Below is a small trained network, with its code and all its weights. Each question gives an input and a class and asks what happens when units are switched off, that is, made to give their printed mean instead of their output.

import numpy as np


def w(rows, s, z=0):
    codes = np.array(rows[::2]) - 128.0
    scale = np.full(codes.shape[1], s)
    scale[-1] = z or s
    return codes * scale


def norm(h):
    return h / np.sqrt((h * h).mean(-1, keepdims=True) + 1e-5)


def f(y):
    return np.maximum(y, 0)


def log_softmax(a):
    a = a - a.max(-1, keepdims=True)
    return a - np.log(np.exp(a).sum(-1, keepdims=True))


def net(x, mask):
    res = np.array(x, float).reshape(1, 5) / 4 @ E
    u = 0
    for l in range(3):
        y = f(norm(res) @ A[l][:, :-1].T + A[l][:, -1])
        res = res + np.where(mask[u : u + 4], y, B[l][:, -1]) @ B[l][:, :-1]
        u += 4
    return log_softmax(norm(res)[-1] @ U[:, :-1].T + U[:, -1])


A, B = {}, {}
E = w([
[117,148,127,117,93,128,155,119,144],'x0',
[227,167,216,91,101,121,154,184,1],'x1',
[147,89,250,93,227,132,211,97,161],'x2',
[148,109,129,136,124,157,123,144,132],'x3',
[169,241,210,100,144,166,13,180,183],'x4',
],0.0088)
A[0] = w([
[128,133,230,99,175,120,99,122,250,5],'0.n0',
[134,109,230,117,162,122,160,121,173,25],'0.n1',
[128,164,143,114,138,136,48,121,239,102],'0.n2',
[113,70,182,107,193,119,185,110,206,3],'0.n3',
],0.015,0.0032)
B[0] = w([
[95,187,167,145,199,253,116,108,66,253],'0.n0',
[153,157,108,81,156,153,180,194,144,222],'0.n1',
[149,95,70,50,65,103,75,95,195,247],'0.n2',
[132,79,142,195,86,54,124,55,157,234],'0.n3',
],0.015,0.012)
A[1] = w([
[133,68,63,120,97,49,149,169,118,253],'1.n0',
[141,212,203,114,137,136,33,156,203,139],'1.n1',
[146,62,203,83,194,60,237,162,168,12],'1.n2',
[57,139,52,213,172,159,120,122,249,214],'1.n3',
],0.017,0.0016)
B[1] = w([
[119,239,184,72,207,197,139,152,140,239],'1.n0',
[72,199,65,113,110,44,184,218,103,250],'1.n1',
[197,67,75,127,22,237,71,3,65,213],'1.n2',
[33,30,185,12,245,124,136,168,94,252],'1.n3',
],0.011,0.013)
A[2] = w([
[191,240,104,184,79,126,170,152,105,224],'2.n0',
[73,116,24,132,52,42,60,214,99,40],'2.n1',
[127,1,174,222,133,64,130,94,138,1],'2.n2',
[200,203,155,201,108,182,149,144,90,155],'2.n3',
],0.019,0.0017)
B[2] = w([
[166,156,212,227,172,139,196,165,48,249],'2.n0',
[121,49,155,209,34,105,63,98,165,254],'2.n1',
[205,147,199,227,159,41,144,102,111,182],'2.n2',
[141,156,8,91,103,38,129,175,211,239],'2.n3',
],0.018,0.011)
U = w([
[33,164,177,24,235,204,135,146,107,253],'0',
[184,254,95,134,158,99,207,238,94,151],'1',
[153,66,238,172,194,102,155,29,83,82],'2',
[229,125,72,130,64,163,152,62,89,69],'3',
[66,104,118,92,54,101,23,149,185,85],'4',
[132,146,209,253,41,101,107,189,76,98],'5',
],0.013,0.0023)

Each question gives the input, the list of numbers given to net, and the class t.
The units are the neurons (one row each of A and B). Each row of codes is followed by its name. A weight is (code - 128) times the scale printed after its matrix; where a second scale follows, it is the last column's (A, B and U).
mask holds one flag per neuron, layer by layer. A switched-off neuron (its flag False) gives its mean, the last column of its row in B, instead of its output. The means were averaged over made-up inputs and are rounded, as every weight is.
A unit's drop is (log p(t) with every unit on - log p(t) with that unit switched off) / (log p(t) with every unit on - log p(t) with every unit switched off).
The circuit of an input: a set's keep is (log p(t) with only the set's units on - log p(t) with every unit switched off) / (log p(t) with every unit on - log p(t) with every unit switched off). Starting from all 12 units, units are removed one at a time, each time the one whose removal leaves the highest keep (on an exact tie, the one counted first), for as long as the keep stays at least 0.8.
circuit, biggest first: the units of the circuit, biggest drop first
top k neurons: the k neurons with the biggest drops, biggest first
top k neurons in layer l: the k neurons of layer l with the biggest drops, biggest first
drop when u is switched off: that unit's drop, to one decimal
input [6,-6,2,0,3], class 0: top 4 neurons -> [0.n0 2.n1 1.n3 2.n3]
input [-2,8,7,2,-6], class 3: top neuron in layer 1 -> [1.n2]
input [0,2,0,-3,-6], class 1: top 3 neurons -> [1.n3 1.n0 0.n1]
input [-7,2,-8,-3,-1], class 1: circuit, biggest first -> [1.n0 0.n0]
input [-3,8,1,3,-1], class 3: circuit, biggest first -> [0.n0 1.n2]
input [-1,2,8,3,3], class 1: top 3 neurons -> [0.n0 1.n3 2.n3]
input [6,1,8,2,-8], class 3: top 3 neurons -> [1.n2 0.n1 1.n3]
input [-5,7,1,1,-2], class 3: top 4 neurons -> [0.n0 1.n2 1.n1 0.n2]
input [-4,5,-3,2,-1], class 1: top 3 neurons -> [1.n3 1.n1 2.n3]
input [-6,8,-7,7,-7], class 1: top 2 neurons -> [1.n3 1.n0]
input [-4,2,-1,0,-3], class 1: top 3 neurons -> [1.n3 0.n2 0.n1]
input [-8,0,7,2,3], class 0: top 2 neurons -> [0.n0 0.n3]
input [7,2,1,-8,-4], class 3: circuit, biggest first -> [1.n2 0.n0]
input [5,-7,-6,4,-1], class 0: circuit, biggest first -> [1.n3]
input [1,7,1,2,-3], class 3: top 4 neurons -> [0.n0 1.n2 0.n2 1.n1]
input [5,-4,-8,-5,0], class 0: top 2 neurons in layer 1 -> [1.n3 1.n0]
input [-4,1,6,-2,-4], class 3: top 2 neurons -> [1.n2 0.n1]
input [3,-8,0,-6,-2], class 0: top 4 neurons -> [1.n0 0.n0 2.n1 1.n3]
input [-5,3,7,4,1], class 1: top 2 neurons -> [0.n0 1.n3]
input [2,-2,1,1,3], class 0: circuit, biggest first -> [0.n0]
input [1,3,-7,3,-4], class 1: top 2 neurons in layer 1 -> [1.n3 1.n0]
input [-6,3,-7,-1,-3], class 1: top 2 neurons in layer 1 -> [1.n3 1.n0]
input [-4,0,-4,-1,-2], class 0: drop when 1.n0 is switched off -> 0.0
input [-7,-1,-2,1,1], class 4: drop when 0.n3 is switched off -> 0.1
input [0,-7,-1,-4,-7], class 0: drop when 0.n0 is switched off -> 0.3
